Here is a tiny trained network, its code and every weight. The questions are about switching its units off for an input and a class, where a switched-off unit gives its printed mean instead of its output.

import numpy as np


def w(rows, s, z=0):
    codes = np.array(rows[::2]) - 128.0
    scale = np.full(codes.shape[1], s)
    scale[-1] = z or s
    return codes * scale


def norm(h):
    return h / np.sqrt((h * h).mean(-1, keepdims=True) + 1e-5)


def f(y):
    return y / 2 * (1 + np.tanh(0.7978845608 * (y + 0.044715 * y**3)))


def log_softmax(a):
    a = a - a.max(-1, keepdims=True)
    return a - np.log(np.exp(a).sum(-1, keepdims=True))


def net(x, mask):
    res = np.array(x, float).reshape(1, 5) / 4 @ E
    u = 0
    for l in range(2):
        y = f(norm(res) @ A[l][:, :-1].T + A[l][:, -1])
        res = res + np.where(mask[u : u + 6], y, B[l][:, -1]) @ B[l][:, :-1]
        u += 6
    return log_softmax(norm(res)[-1] @ U[:, :-1].T + U[:, -1])


A, B = {}, {}
E = w([
[139,133,131,129],'x0',
[152,140,131,123],'x1',
[144,136,133,133],'x2',
[191,42,53,167],'x3',
[143,2,201,82],'x4',
],0.0085)
A[0] = w([
[115,132,249,101,68],'L0N1',
[55,125,138,128,73],'L0N2',
[102,106,238,104,5],'L0N3',
[152,45,178,133,43],'L0N4',
[139,128,59,197,98],'L0N5',
[61,226,197,155,132],'L0N6',
],0.015,0.0029)
B[0] = w([
[103,80,76,46,219],'L0N1',
[166,148,131,106,144],'L0N2',
[6,54,66,91,207],'L0N3',
[190,146,174,164,210],'L0N4',
[128,117,61,101,187],'L0N5',
[172,180,202,171,254],'L0N6',
],0.023,0.0098)
A[1] = w([
[117,191,250,173,31],'L1N1',
[113,87,106,178,133],'L1N2',
[142,135,167,204,145],'L1N3',
[181,36,199,199,1],'L1N4',
[113,165,4,120,140],'L1N5',
[103,101,88,129,108],'L1N6',
],0.021,0.0047)
B[1] = w([
[155,242,75,102,251],'L1N1',
[137,178,81,99,151],'L1N2',
[82,72,146,58,210],'L1N3',
[214,56,4,208,209],'L1N4',
[119,126,191,189,233],'L1N5',
[117,122,175,92,179],'L1N6',
],0.035,0.011)
U = w([
[132,236,126,102,252],'0',
[49,50,144,50,117],'1',
[115,132,220,254,96],'2',
[194,48,43,194,51],'3',
],0.017,0.0015)

Each question gives the input, the list of numbers given to net, and the class t.
The units are the neurons (one row each of A and B). Each row of codes is followed by its name. A weight is (code - 128) times the scale printed after its matrix; where a second scale follows, it is the last column's (A, B and U).
mask holds one flag per neuron, layer by layer. A switched-off neuron (its flag False) gives its mean, the last column of its row in B, instead of its output. The means were averaged over made-up inputs and are rounded, as every weight is.
A unit's drop is (log p(t) with every unit on - log p(t) with that unit switched off) / (log p(t) with every unit on - log p(t) with every unit switched off).
The circuit of an input: a set's keep is (log p(t) with only the set's units on - log p(t) with every unit switched off) / (log p(t) with every unit on - log p(t) with every unit switched off). Starting from all 12 units, units are removed one at a time, each time the one whose removal leaves the highest keep (on an exact tie, the one counted first), for as long as the keep stays at least 0.8.
units of the circuit, in order: the units of the circuit, biggest drop first
unit that matters most: the unit with the biggest drop
top k neurons: the k neurons with the biggest drops, biggest first
top k neurons in layer l: the k neurons of layer l with the biggest drops, biggest first
drop when u is switched off: that unit's drop, to one decimal
input [-6,-3,-2,5,-7], class 2: units of the circuit, in order => [L1N5]
input [-1,4,0,0,7], class 1: top 4 neurons => [L0N3, L0N6, L0N1, L1N4]
input [-3,2,0,-7,1], class 1: top 2 neurons in layer 0 => [L0N1, L0N3]
input [-3,-5,-2,-8,2], class 1: top 3 neurons => [L0N1, L0N3, L1N1]
input [-7,0,-1,6,0], class 2: top 2 neurons => [L0N6, L0N5]
input [-1,5,-4,0,1], class 1: units of the circuit, in order => [L1N1, L1N4]
input [1,7,4,7,0], class 2: top 3 neurons => [L0N6, L0N5, L1N5]
input [3,-7,-5,2,0], class 2: top 2 neurons in layer 0 => [L0N6, L0N5]
input [8,-8,-6,0,-1], class 0: top 2 neurons => [L0N3, L0N1]
input [3,-4,3,0,1], class 1: top 2 neurons => [L0N3, L0N6]
input [-8,-3,-2,2,0], class 2: top 2 neurons => [L0N6, L0N5]
input [4,7,-6,7,-7], class 2: drop when L1N5 is switched off => 1.1
input [2,1,-2,3,-7], class 2: drop when L1N5 is switched off => 0.3
input [5,-6,8,5,-3], class 2: unit that matters most => L1N5
input [-7,2,-8,4,-6], class 2: drop when L1N5 is switched off => 1.1
input [-3,5,-8,6,-6], class 2: drop when L1N5 is switched off => 1.1
